Below is a small trained network, with its code and all its weights. Each question gives an input and a target symbol and asks what happens when units are switched off, that is, made to give their printed mean instead of their output.

import numpy as np


def w(rows, s, z=0):
    codes = np.array(rows[::2]) - 128.0
    scale = np.full(codes.shape[1], s)
    scale[-1] = z or s
    return codes * scale


def f(y):
    return y / 2 * (1 + np.tanh(0.7978845608 * (y + 0.044715 * y**3)))


def softmax(a):
    e = np.exp(a - a.max(-1, keepdims=True))
    return e / e.sum(-1, keepdims=True)


def log_softmax(a):
    a = a - a.max(-1, keepdims=True)
    return a - np.log(np.exp(a).sum(-1, keepdims=True))


def net(x, mask):
    ids = ['δθπτψω'.index(c) for c in x.split()]
    T = len(ids)
    res = E[ids] + P[:T]
    r = res
    for j in range(3):
        rows = slice(2 * j, 2 * j + 2)
        q, k, v = (r @ M[0][rows].T for M in (Q, K, V))
        z = softmax(np.where(np.tri(T) > 0, q @ k.T / 2**0.5, -1e9)) @ v
        o = O[0][rows]
        res = res + np.where(mask[j], z, o[:, -1]) @ o[:, :-1]
    y = f(res @ A[0][:, :-1].T + A[0][:, -1])
    res = res + np.where(mask[3:11], y, B[0][:, -1]) @ B[0][:, :-1]
    return log_softmax(res[-1] @ U[:, :-1].T + U[:, -1])


Q, K, V, O, A, B = {}, {}, {}, {}, {}, {}
E = w([
[132,73,248,126,168,37],'δ',
[99,174,115,238,96,254],'θ',
[47,87,194,96,69,94],'π',
[37,112,62,165,229,101],'τ',
[52,42,239,160,83,96],'ψ',
[146,49,116,101,215,166],'ω',
],0.015)
P = w([
[39,2,183,46,63,74],'0',
[67,38,225,149,197,66],'1',
[93,29,192,137,152,78],'2',
[108,39,170,141,151,88],'3',
[122,61,145,99,133,115],'4',
[118,31,129,130,99,143],'5',
[159,61,119,138,105,141],'6',
[150,37,104,156,77,175],'7',
[189,64,113,170,98,171],'8',
[192,94,103,181,79,185],'9',
[187,86,99,213,89,207],'10',
[159,110,133,169,65,215],'11',
],0.0058)
Q[0] = w([
[102,152,132,132,89,145],'H0',
[105,90,131,159,135,134],'H0',
[92,6,202,120,151,114],'H1',
[188,202,108,67,90,156],'H1',
[107,131,101,130,175,124],'H2',
[102,112,142,142,165,125],'H2',
],0.016)
K[0] = w([
[130,87,159,137,121,111],'H0',
[129,68,38,86,92,114],'H0',
[203,177,14,200,119,255],'H1',
[118,66,160,56,155,67],'H1',
[125,85,173,46,107,76],'H2',
[195,139,106,85,174,154],'H2',
],0.0099)
V[0] = w([
[171,80,121,1,179,69],'H0',
[110,106,35,166,143,171],'H0',
[213,40,202,77,126,192],'H1',
[105,191,209,95,20,113],'H1',
[132,120,128,231,120,253],'H2',
[139,36,104,74,152,120],'H2',
],0.0079)
O[0] = w([
[162,213,66,106,118,123,232],'H0',
[81,194,228,113,80,177,95],'H0',
[185,23,173,64,211,254,200],'H1',
[119,43,55,141,163,107,21],'H1',
[139,137,160,204,147,147,88],'H2',
[14,179,146,96,53,106,254],'H2',
],0.0087,0.0063)
A[0] = w([
[107,131,151,142,91,179,149],'N0',
[83,145,165,164,61,141,151],'N1',
[63,145,126,69,107,154,43],'N2',
[127,136,1,97,110,188,203],'N3',
[147,126,144,161,116,59,74],'N4',
[151,37,137,165,166,156,3],'N5',
[188,100,182,107,152,109,122],'N6',
[173,178,89,91,146,149,197],'N7',
],0.0093,0.0023)
B[0] = w([
[175,171,100,51,148,29,196],'N0',
[127,212,40,44,186,180,239],'N1',
[245,115,135,220,110,171,233],'N2',
[175,135,128,178,43,41,191],'N3',
[134,162,84,171,149,74,181],'N4',
[23,176,116,155,254,112,217],'N5',
[191,160,97,117,103,187,254],'N6',
[16,184,136,147,64,117,148],'N7',
],0.0064,0.0054)
U = w([
[196,128,61,46,197,94,14],'δ',
[160,145,149,170,149,139,57],'θ',
[162,73,132,189,9,88,252],'π',
[109,195,112,106,78,84,128],'τ',
[2,97,200,108,113,146,53],'ψ',
[132,123,202,66,75,204,196],'ω',
],0.0053,0.0039)

Each question gives the input, a string of symbols that net reads in full, and the target symbol t.
The units are the heads (2 rows each of Q, K, V and O) and the neurons (one row each of A and B). Each row of codes is followed by its name. A weight is (code - 128) times the scale printed after its matrix; where a second scale follows, it is the last column's (O, A, B and U).
mask holds one flag per unit, heads first, then neurons. A switched-off unit (its flag False) gives its mean, the last column of its rows in O or B, instead of its output. The means were averaged over made-up inputs and are rounded, as every weight is.
A unit's drop is (log p(t) with every unit on - log p(t) with that unit switched off) / (log p(t) with every unit on - log p(t) with every unit switched off).
The circuit of an input: a set's keep is (log p(t) with only the set's units on - log p(t) with every unit switched off) / (log p(t) with every unit on - log p(t) with every unit switched off). Starting from all 11 units, units are removed one at a time, each time the one whose removal leaves the highest keep (on an exact tie, the one counted first), for as long as the keep stays at least 0.8.
circuit, biggest first: the units of the circuit, biggest drop first
most important unit: the unit with the biggest drop
top k neurons: the k neurons with the biggest drops, biggest first
which heads matter: for each layer, one digit per head in row order, 1 if its drop is at least 0.15 and else 0, layers parted by /
drop when u is switched off: that unit's drop, to one decimal
input δ ψ π δ δ δ δ ω ω δ δ, target ω: circuit, biggest first : [H1]
input π ψ δ π δ π δ δ π δ ψ, target ψ: top 2 neurons : [N5, N2]
input δ δ δ ω θ, target π: circuit, biggest first : [N3, H0]
input δ δ δ δ θ τ, target π: which heads matter : 011
input ω θ θ ω π θ δ δ δ δ δ τ, target π: which heads matter : 010
input δ δ θ, target π: circuit, biggest first : [H0, N3, H1]
input θ ω ω, target ψ: which heads matter : 110
input ω δ ω τ δ δ, target τ: which heads matter : 010
input ω ψ δ, target ω: circuit, biggest first : [H1, N6]
input ω τ δ δ δ π, target τ: circuit, biggest first : [H1, N1]
input δ ω δ ω θ ω θ ω θ ψ θ, target θ: which heads matter : 011
input θ θ θ, target ψ: top 2 neurons : [N5, N2]
input ω ω ω δ θ π δ ω δ ω, target π: which heads matter : 010
input δ θ π θ π δ, target θ: most important unit : H2
input δ δ π, target π: which heads matter : 111
input θ ψ δ, target ψ: which heads matter : 100
input ψ ω ω, target ω: which heads matter : 010
input δ ω ω δ δ τ τ, target τ: drop when H1 is switched off : 1.1
input δ δ δ δ δ ψ δ, target δ: drop when N1 is switched off : -0.1
input π θ θ, target θ: circuit, biggest first : [H2]
input δ δ δ, target δ: drop when H0 is switched off : 0.7
